Below is a small trained network, with its code and all its weights. Each question gives an input and a target symbol and asks what happens when units are switched off, that is, made to give their printed mean instead of their output.

import numpy as np


def w(rows, s, z=0):
    codes = np.array(rows[::2]) - 128.0
    scale = np.full(codes.shape[1], s)
    scale[-1] = z or s
    return codes * scale


def f(y):
    return np.maximum(y, 0)


def softmax(a):
    e = np.exp(a - a.max(-1, keepdims=True))
    return e / e.sum(-1, keepdims=True)


def log_softmax(a):
    a = a - a.max(-1, keepdims=True)
    return a - np.log(np.exp(a).sum(-1, keepdims=True))


def net(x, mask):
    ids = ['ΓΔΦΨεζθμξπστ'.index(c) for c in x.split()]
    T = len(ids)
    res = E[ids] + P[:T]
    r = res
    for j in range(2):
        rows = slice(2 * j, 2 * j + 2)
        q, k, v = (r @ M[0][rows].T for M in (Q, K, V))
        z = softmax(np.where(np.tri(T) > 0, q @ k.T / 2**0.5, -1e9)) @ v
        o = O[0][rows]
        res = res + np.where(mask[j], z, o[:, -1]) @ o[:, :-1]
    y = f(res @ A[0][:, :-1].T + A[0][:, -1])
    res = res + np.where(mask[2:10], y, B[0][:, -1]) @ B[0][:, :-1]
    return log_softmax(res[-1] @ U[:, :-1].T + U[:, -1])


Q, K, V, O, A, B = {}, {}, {}, {}, {}, {}
E = w([
[155,94,134,131],'Γ',
[161,102,196,71],'Δ',
[102,50,177,166],'Φ',
[138,132,104,132],'Ψ',
[161,144,62,162],'ε',
[111,42,164,157],'ζ',
[7,156,92,138],'θ',
[83,101,72,208],'μ',
[37,207,142,81],'ξ',
[171,162,98,64],'π',
[106,158,120,224],'σ',
[176,231,251,183],'τ',
],0.019)
P = w([
[165,135,230,3],'0',
[118,161,157,97],'1',
[127,156,145,138],'2',
[141,163,145,130],'3',
[121,188,135,125],'4',
[126,183,131,118],'5',
[120,175,131,125],'6',
[115,176,120,117],'7',
[122,190,113,128],'8',
[118,181,126,123],'9',
[121,176,120,125],'10',
[126,179,134,121],'11',
[108,183,128,109],'12',
[118,192,103,124],'13',
],0.0038)
Q[0] = w([
[2,177,190,94],'head 1',
[112,174,163,140],'head 1',
[91,73,88,200],'head 2',
[188,78,169,214],'head 2',
],0.0078)
K[0] = w([
[2,127,160,196],'head 1',
[112,79,253,202],'head 1',
[63,149,8,143],'head 2',
[83,141,204,234],'head 2',
],0.0073)
V[0] = w([
[7,16,79,235],'head 1',
[253,106,7,102],'head 1',
[187,230,199,72],'head 2',
[236,5,165,63],'head 2',
],0.0038)
O[0] = w([
[105,166,143,99,5],'head 1',
[167,65,2,173,170],'head 1',
[167,222,223,166,233],'head 2',
[177,146,151,37,3],'head 2',
],0.0062,0.0014)
A[0] = w([
[127,109,185,33,107],'neuron 1',
[192,215,184,89,254],'neuron 2',
[214,100,106,198,168],'neuron 3',
[129,112,140,213,234],'neuron 4',
[66,110,52,140,89],'neuron 5',
[216,173,45,128,139],'neuron 6',
[29,36,147,175,136],'neuron 7',
[124,7,172,84,77],'neuron 8',
],0.011,0.0033)
B[0] = w([
[57,59,108,254,165],'neuron 1',
[214,122,64,151,246],'neuron 2',
[47,216,158,85,230],'neuron 3',
[113,154,83,187,224],'neuron 4',
[136,101,158,73,192],'neuron 5',
[146,132,252,68,254],'neuron 6',
[192,74,94,109,198],'neuron 7',
[142,128,214,180,161],'neuron 8',
],0.0085,0.008)
U = w([
[173,54,192,169,111],'Γ',
[176,77,149,148,80],'Δ',
[167,113,132,132,50],'Φ',
[254,106,84,19,157],'Ψ',
[145,134,189,120,118],'ε',
[159,134,141,121,42],'ζ',
[93,87,116,56,191],'θ',
[140,126,121,111,86],'μ',
[48,191,114,226,110],'ξ',
[81,241,246,99,150],'π',
[148,114,4,104,254],'σ',
[169,188,113,155,112],'τ',
],0.0099,0.0058)

Each question gives the input, a string of symbols that net reads in full, and the target symbol t.
The units are the heads (2 rows each of Q, K, V and O) and the neurons (one row each of A and B). Each row of codes is followed by its name. A weight is (code - 128) times the scale printed after its matrix; where a second scale follows, it is the last column's (O, A, B and U).
mask holds one flag per unit, heads first, then neurons. A switched-off unit (its flag False) gives its mean, the last column of its rows in O or B, instead of its output. The means were averaged over made-up inputs and are rounded, as every weight is.
A unit's drop is (log p(t) with every unit on - log p(t) with that unit switched off) / (log p(t) with every unit on - log p(t) with every unit switched off).
The circuit of an input: a set's keep is (log p(t) with only the set's units on - log p(t) with every unit switched off) / (log p(t) with every unit on - log p(t) with every unit switched off). Starting from all 10 units, units are removed one at a time, each time the one whose removal leaves the highest keep (on an exact tie, the one counted first), for as long as the keep stays at least 0.8.
circuit, biggest first: the units of the circuit, biggest drop first
k most important neurons: the k neurons with the biggest drops, biggest first
which heads matter: for each layer, one digit per head in row order, 1 if its drop is at least 0.15 and else 0, layers parted by /
drop when u is switched off: that unit's drop, to one decimal
input σ Γ π Ψ ε ξ, target ξ: circuit, biggest first => [neuron 1; neuron 6]
input ε σ θ, target θ: circuit, biggest first => [neuron 7; neuron 5; head 2]
input π ε ζ π ζ Γ, target π: circuit, biggest first => [neuron 2; neuron 7]
input ε π Ψ, target π: circuit, biggest first => [neuron 2; head 1; neuron 7; neuron 3]
input π π Ψ π π ε Γ, target π: which heads matter => 11
input σ Γ ε Δ, target Γ: which heads matter => 00
input Γ ε ε ξ π ξ μ, target σ: circuit, biggest first => [neuron 7; neuron 6]
input Ψ ε Γ π ξ θ ξ Δ ε ε ξ, target ξ: which heads matter => 10
input θ Δ Γ Ψ ξ Γ ζ σ ε π ξ θ ε ε, target π: circuit, biggest first => [neuron 6; neuron 3; neuron 2]
input Γ ε μ, target σ: 3 most important neurons => [neuron 7; neuron 6; neuron 4]
input θ Γ Γ π ζ ε θ Γ Ψ ε σ π ε Δ, target Γ: 4 most important neurons => [neuron 1; neuron 8; neuron 3; neuron 4]
input ε Φ ζ τ, target τ: drop when neuron 2 is switched off => 0.8
input π Γ ε, target π: drop when neuron 2 is switched off => 0.1
